Each row has a class, written as a number after it.
[-189   15 -581 -276   15  235  142   24 -231  177  295  153 -278 -289
   89   39   44   78   71  208 -175  -89   26  124  414 -220  319   42
  355 -215  186 -294  141  342]  1
[-211 -121   39 -157   43   37  165 -329 -203  193 -111  145  207  -45
  325   66 -232   56  113  245 -143 -221   -9 -254  135 -185  206  -69
  -25   38  161  284  311  -84]  6
[  44 -124   79  207  -30 -195   -8  -25   58  -97 -161   18  -10   30
  116   14 -228   67  -87  -39  -70 -109   17  -72 -141   66 -178    8
 -119   34  -79 -169   68  -28]  3
[ 193  -88 -275  -32  106   79  270  -87  177  200   73  322    8 -136
  120   68   35  -98    5 -353 -106  102 -138   37 -258   87   73  146
  -14  -80  116 -164   27  211]  2
[ 114 -121  -58   56  -70 -173 -219  109   20 -269 -176 -235 -209  -36
 -137  152  -44 -193 -266 -124   92  107  217   10 -236   -6  -78 -194
 -110  -54 -358 -388 -187 -272]  6
[ 146   76 -447 -268  -12 -220   49  391 -280  141  113  -93 -381   -2
  101 -153   78  -69   70 -293  469  165  -98  324  212 -147  133  111
 -154 -235  -76 -416 -181   77]  9
[ 159 -150  218   39  -90 -379   28  143   89 -193 -209  -64  203   97
   -8 -118 -132  -13 -339  -25  222  -90  -85  201 -171  159 -279 -278
 -289  248 -309 -156    3 -212]  1
[ 124  -87 -139  246  370  -99  117 -147  343   -6    0 -109  670  164
  149 -366  193 -178 -464 -178   13  370  169  263 -278  112 -269 -202
 -132   66   18 -326  320 -175]  1
[ 191 -158  186  133 -128  -96    7  249   21  -92 -152  257 -133   10
   42 -100 -283   39    4   -7   32   19 -184  194 -132 -179 -531  255
 -118  -19  -11   14 -323  -97]  0
[-157 -202  262 -198  300 -240 -414   37   41   95  -53 -144  -61  471
  309 -515  183  -52  -95   75   51  -28  171  216 -305   44  236 -399
  123 -158  -47  185  101  113]  6
[  57 -208  213 -206 -112 -157 -509   76 -330  -61 -201 -243 -404    0
  -80  -53 -243 -196   82 -122  -24   94  144 -195  -56 -199  -66  -50
 -194 -212 -211 -128 -135 -327]  2
[ 250  153 -285  174   21  100  302  -68  206   20  149 -171  433 -236
   15  205   59  -60   27 -304  -20  243  -33  246   76  314 -193  401
  -49  -27  240 -280   28   -6]  0
[ -88  132 -240   29  161   72  299  -24 -105  -49   67   78  269  -24
   30  111  -32 -113 -291   54  269 -136 -118  168  237  117    7   13
  -52  -16   46 -298  -14  -88]  6
[  61 -136  205  -65  286 -174 -115  119  240  121  227  -24  276  208
  101 -339    5  -65   56 -336   63  243 -127  270 -249  111  130  -19
   77  -47   81  133  203   94]  1
[-103   34 -899   83 -120   16  275  362 -467  199  -58  114 -401   25
   99   -2  199  -26  178 -149   41    1   40  387  330 -248   28  396
   70 -271  -18 -645 -354  455]  8
[ -36   -9   64  410 -141 -195 -310  331  -12 -326 -291 -390 -286  279
  -43 -164  113 -117   -5 -201   84   86  197  127 -198  133 -218   22
 -253  -53 -235 -224 -424   54]  7
[ -88  -79  226 -117  157 -216 -245  213 -120  126  -34 -446  -18  404
   44 -153  254  -89  188 -262  424   33  106  112   62   47  246  -69
  -64  -93  -65  189  -85    6]  4
[  38  -44    4   37  340 -106  -16 -205  179  195  -44   17  283  112
  280 -101 -228  110  -51   17  138  174   -1 -149 -332 -159  164  -24
   64   61  131  264  288 -129]  6
[  77  160  135 -115  -22  173  210   -1 -126 -161 -331  416  -74 -330
  -64  245  -55  203 -189  193  -94 -178   46 -141  115  -85  -36  -34
  -67   51 -387  -25 -459  -51]  7
[ 314  248 -372   71    8 -132 -181  346  -71  -89 -261 -370 -157  -38
 -237   88   12 -134  -52 -217  432  305   36  -94 -123 -137  -46  281
 -285   45 -367 -439 -457 -158]  9
[   1  -75   89   54  184   98  -94   38  172  124   34  -13  261  155
   44 -169  119 -156  -50  -98  -84  -30  -97  151 -114  156    9  158
   60  -38  133   11   -7  257]  1
[  87   85   11   58 -207   45 -266  120 -225 -172 -329 -205  -32 -129
  -92   80  -63  -28  109   25  -98   38   23  -34   17  193  -13  235
 -264  -20 -284 -133 -393  230]  4
[ -21    6  -93   63   50   58   56  -84 -178  101 -123   44 -162  -71
   58   61  -82  132  106   50  -46   86   -6  -48 -104   79  235   76
  150   20  -10   70  -30  216]  4
[  -7   83 -271  113  195 -221   22  313   93  -83    1 -146   74  151
   65 -168 -147  -54 -208   34  191    8  -58  259 -114 -100 -112  -28
  -27  -24   40 -283 -149 -283]  2
[-254   49 -219  -42  -87 -203  -53  331  -51 -122  218 -177 -281   69
 -135  -20   76   63  114  130   50 -107   20  183  121 -190  267 -160
  142  -14  -22 -109  -14   -8]  1
[-134 -165  372 -414    0 -503 -448  169  -79   25  -64 -354  118  267
  220 -178 -305   27  -32  229  227 -284    3   92 -189  105  192 -281
  -79  -25 -119  329  209 -272]  7
[ -18  168  234 -233   84  116  -10  124    4   33 -144  -18  202  -74
   97  -56 -140  108   51  311  105 -325 -205  -70  160 -130   80  127
 -107   77   26  397 -293  -94]  7
[ -28 -146  142   36   20 -159 -270  287  188 -225  -41  -14  -12   87
 -151   13 -121  -73 -389    5    2   17  172   69 -116 -112 -427 -182
  -37  -35 -189 -176 -182 -223]  5
[  22  -74 -341   59   57 -117  -55  350  -75  -86 -119   -8 -143   55
  -37 -193 -168 -113  110  -59 -157  175    7  205 -247 -227 -296  250
  -83  -48   28 -395 -345 -288]  3
[  91  -79  317  126  137 -285 -397  -10  -14   62 -285 -271   34  191
  418 -345 -206    9  -70  -98   -1  272  251   64 -402   53 -147   -4
  -88 -102    6  -15   78 -121]  0
[  60 -130  413 -128  -64 -162 -404  139   10 -137 -169 -123  -92   18
  -82  -31 -262   67  -84  277   56  -84  -15 -100 -215  -56  -65  -90
   15   15 -254  308  -73 -136]  1
[ 230 -222 -146  -93   23   -7  147  -14  280   17  -81  139   97 -180
  336 -127  -79 -158 -227 -148 -223   23  -13  277 -335  -10 -275  163
 -228 -227  168 -193  -10 -215]  3
[-181  -54 -238  183   97 -299 -146  244 -151  113  -72 -338  -84  268
  390 -260  100   35   66 -224   99  161  280  329  -80  116  160   41
   52 -188   59 -234  104  377]  0
[  97   49 -108  -68  -54 -186  -16  163 -263   13 -133  -70 -112    3
  -73  107 -203 -114   21 -121  318  143 -117   38 -117  -80  -57  183
 -188  -37 -162 -117 -202 -224]  2
[ 206  -59   91  289   51   52  -76  -53  257  -18   10 -316  263  128
   41 -180  299 -124  194 -567  -13  256  -53  186 -121  497  -69  243
 -270  -42  104  -26  -63  433]  6
[ 169   11   82 -205 -109   -1 -184   96 -193  -88  -98  239 -262 -149
 -130   72 -234  -66 -209   45   -6  -60  -98  -48   99   62 -209   51
  -88 -100 -188 -315 -218  -30]  1
[-105 -226   11  -79   84  -14 -375  226 -171  -24 -211  -37 -124  211
  137 -199   10  -27   10  135    5   97  130  196  -20   55  -11  -11
   65 -127 -192  -76 -270  425]  2
[ 320  -99   55  184   27 -204  180  -75  440   21  104   61  383   -9
   94 -136 -228 -127 -239 -394  -36  128 -233  218 -457  357 -312  165
 -182   50  180  -81  290 -228]  4
[-300   -7 -325   31 -159  -39  273  102  -57  129   -2   87 -149  -88
  175  217 -145  135  152  258 -126 -190   56  -31   76 -340  109  172
  144  -32   63  117  -63  -55]  5
[ -19   50 -835  103   16  203  408   24  -35   85   80  428 -207 -225
   14   21   64  -22 -223   79 -239  -80  -47   22  191  -68   94  -25
  120  -43   17 -611  -41  352]  6
[ 138   45  106  262 -141   77   99 -194   82 -287 -151 -114  211 -171
  -92  183  259  -87 -157 -271  -84 -111  222  -36  152  220  -55 -146
 -339  -33 -104 -223  -82  -43]  7
[-133  -89  132 -447   61 -346 -362  115  -41  -51   50 -108    7  191
  117 -236 -257  -50 -266  271  190 -153   92   29 -176 -220  226 -483
   63  -92 -197  200  306 -558]  10
[-197  113   49  -74  -93  -12   52   36 -166 -153 -242  104 -107 -238
   44  260 -284  163  -57  147 -206  -63  216 -196  -45 -269  -42  -22
   11   21 -233   55 -196 -361]  5
[-186 -118  265  123   75 -131 -333   91  -56 -209  -79   27 -206  211
   84 -291 -199  100  -96  432 -190  -67  105   63   -7   -6 -203 -235
  206   20  -14  -43  -61  160]  8
[   2   47   90  127    8 -124   74  -58 -228   19 -112  -62  -26  223
   20  115   -4  112  289   16  296  -23 -216  -76   30  388  171   58
  -83  121  -60  169  -77  357]  8
[ -30 -157 -256 -171  -61    0   78  141  -29   70   40  -56 -124 -103
  -11  121  -68  -94  -46  -58   48   25  -37  165   36 -182   -9  133
  -33 -118   21  -74  -93 -151]  7
[ -34   13 -106 -159   -4   48  -72  134 -131  -31  -50   24  -87 -115
  -97   64  -34   49  -10   63  -33   46   21   75  151 -174  -19  123
   13  -41 -159 -142 -175   47]  5
[ 138  111   21 -397  192 -252 -243  219   65  -96 -155 -312  397   19
  149 -224 -101 -128 -477  151  330   23  266  142 -101 -146 -166 -273
 -187   -9 -218 -219    7 -776]  3
[  93  135 -222  152  135   94  236 -149 -100  -16  -68   57   33 -128
 -247  193  101 -100 -109 -200   58  169    9 -189   36  -91   40  -16
 -100   74 -194 -334 -150 -151]  9
[ -25   21  183   86   34  147  108 -151  253   40  294   35  304  -33
 -169  126  176  153  237  -14 -119  251  -24  -62  229  -86  -60   25
  199  216  103  236  234  247]  4
[  -4   14 -186  143   61  241  225 -251  350  113  116  123  219 -175
   27  203  119  146 -248  183 -187   59   89 -108   -6   25  -24  -61
  199   40  130  162  211  172]  10
[-137  -34 -618 -128 -109  -56  154  298 -432  -15   22  -38 -449 -145
 -280  272  109  -86  179 -101  109  158  164   70  228 -472  134  107
   64 -130 -253 -434 -275  -56]  4
[ 134  178 -388  227  -41  -14   83  476  103  -30   21 -293 -112   23
 -175  139  139 -137  358 -470  152  271 -131  295  -16  121  -14  637
 -159  -62   89 -338 -587  101]  2
[ -82  -83 -179   17 -116 -129 -184  302 -280 -206 -142  -24 -222  122
  -83  -13 -239  -56  -38  320  133    9    6   83  133 -131 -216    3
   29   45 -159 -250 -180  -23]  0
[  18 -128 -376   90   62 -336 -189  280 -153  273  -91 -288 -135  264
  370 -298  155    0  235 -348  143  108  150  276 -185  121  175  246
 -114 -270  167 -185   81  613]  4
[  -9  -39  174  201    0   48   27   -8  127 -163   22    7   63  -17
 -205   94   99  -87   15  -78 -219  211  134   39  -35 -185 -161  -72
   73   52   -3   -4 -107 -231]  6
[ -11  -41  -54 -386  150  -90  -65   72  -40  247  148  102   77  208
  226 -111  135   32   52   -5  323 -167 -173  191  111  197  313  -52
   27 -114   70  137  102  461]  5
[  -5 -268  115  160    1 -131 -130  -42 -137   22 -255  219 -311  212
  190 -282 -144  -10   76   60 -221  -90 -116   32 -314   78   26   46
   14  -52  -94  -31   35  355]  5
[-127  -40  128  227  -83 -132 -191  173  -99 -104 -184 -160 -257   31
  134   37  -97  148   68   32  -42 -124   92  -52  -24  101 -105  103
  -86  -61 -103 -111 -177  390]  3
[   4  202   57  158  -53 -137  -54  269  -36 -188 -208  -73 -132   14
  -32   90 -224  -32 -169  102   52    2   92  -62  -73 -212 -305   35
  -28   46 -145 -186 -335 -401]  8
[ 151  177  122  -44   14    5 -300   48   20  -19   21  -30  -38  118
 -275  -34  253   70 -191  102  218   -3   69  -94  126  124  -21 -186
  102   94 -261 -133  -24  247]  8
[ 410  -27  243   65  306    0  -13 -202  591   49  -89  419  603   24
  277 -480  -51 -105 -519  -67 -428  242   31  152 -553   63 -551  -64
  -14   51  127 -145  272 -216]  1
[ 123  -51   14   45  -25  -81 -331  201 -169  -29 -171 -262 -324  134
 -209   87   80    1  182 -136  244  311   17   -1  -56    0   83  173
  -43  -29 -284  -57 -278  263]  10
[-184 -154 -445   50  -64 -368 -157  391  -85  -72 -203 -281 -174  267
  147 -259  253  -73   45 -183  -94   35  318  332 -294   44  -25   90
 -136 -175 -223 -332 -113  327]  8
[   2 -167  236  130 -266   75 -152    2  -13 -215 -248  114 -149 -138
 -132  292 -201   -5   11  148 -283    7   81 -221  -74  -34 -300  153
  -77   -3 -216   89 -221   21]  3
[ 173   62 -401  275  -19   56  -43   90 -128  189  -97 -225 -256  -27
   22   74  100   -6  419 -155   20  210   -5 -115   78   47  144  461
   -5 -115  137 -170 -205  579]  2
[ -94 -138 -414 -135 -132  -66  114   53 -277  192   58   51 -551 -105
   75  137  -54   53  350   17  -11  -11   -5   -7   41 -224  322  173
  155 -177   66  -20  -78  225]  8
[ 262  -15 -269  -31    0   11  297  -41   38   63 -210  411  -87 -169
   67  -58  -76   77   30  100 -272 -125 -249   46 -262   85   67  186
  -60   23  -40  -68 -132  143]  5
[  80 -112  388 -110  -90 -271 -263   75   89 -214 -267  -52  153  -17
  121 -144 -216   12 -317  142 -114  -42  157  127 -386   42 -445 -133
 -245  -46 -201   92  -59 -394]  5
[-164 -125  116 -137  271  192 -164  -74  190  160  144   78   70   -6
  -29  -55   -9   16   -4   36 -151  110  122 -145 -111 -170   87   31
  313  -38   11  242   12   86]  6
[ 301  175  -34  267   89  135  207  117  316    2   88   36  254 -131
 -237   87   78  -78  -47 -320   43  281 -192   55 -164   46 -280  297
  -80  132   57 -145 -205  -72]  8
[ -87 -108   66 -209  197 -277 -334  255   -6  174   12 -470  -86  325
  217 -242  214  -60  354 -259  287  160  123  130 -256  -44  425   -3
  -29 -132  -11  235   -2  191]  10
[-142  -47 -191 -192  -26  158  120 -204 -310  111   20  498 -298  -93
  131  -68  -80   -4 -140   76 -233 -166   12   -8  149 -179  202 -194
  166 -157   44 -173  141   -1]  3
[ 286 -147  147  246 -178 -209 -224 -102  -18  -26 -178 -347 -259   76
  -35    4  -12  -67  293 -438    5  257   57  -97 -276  380   11  230
 -195  -78  -70   14   -1  143]  3
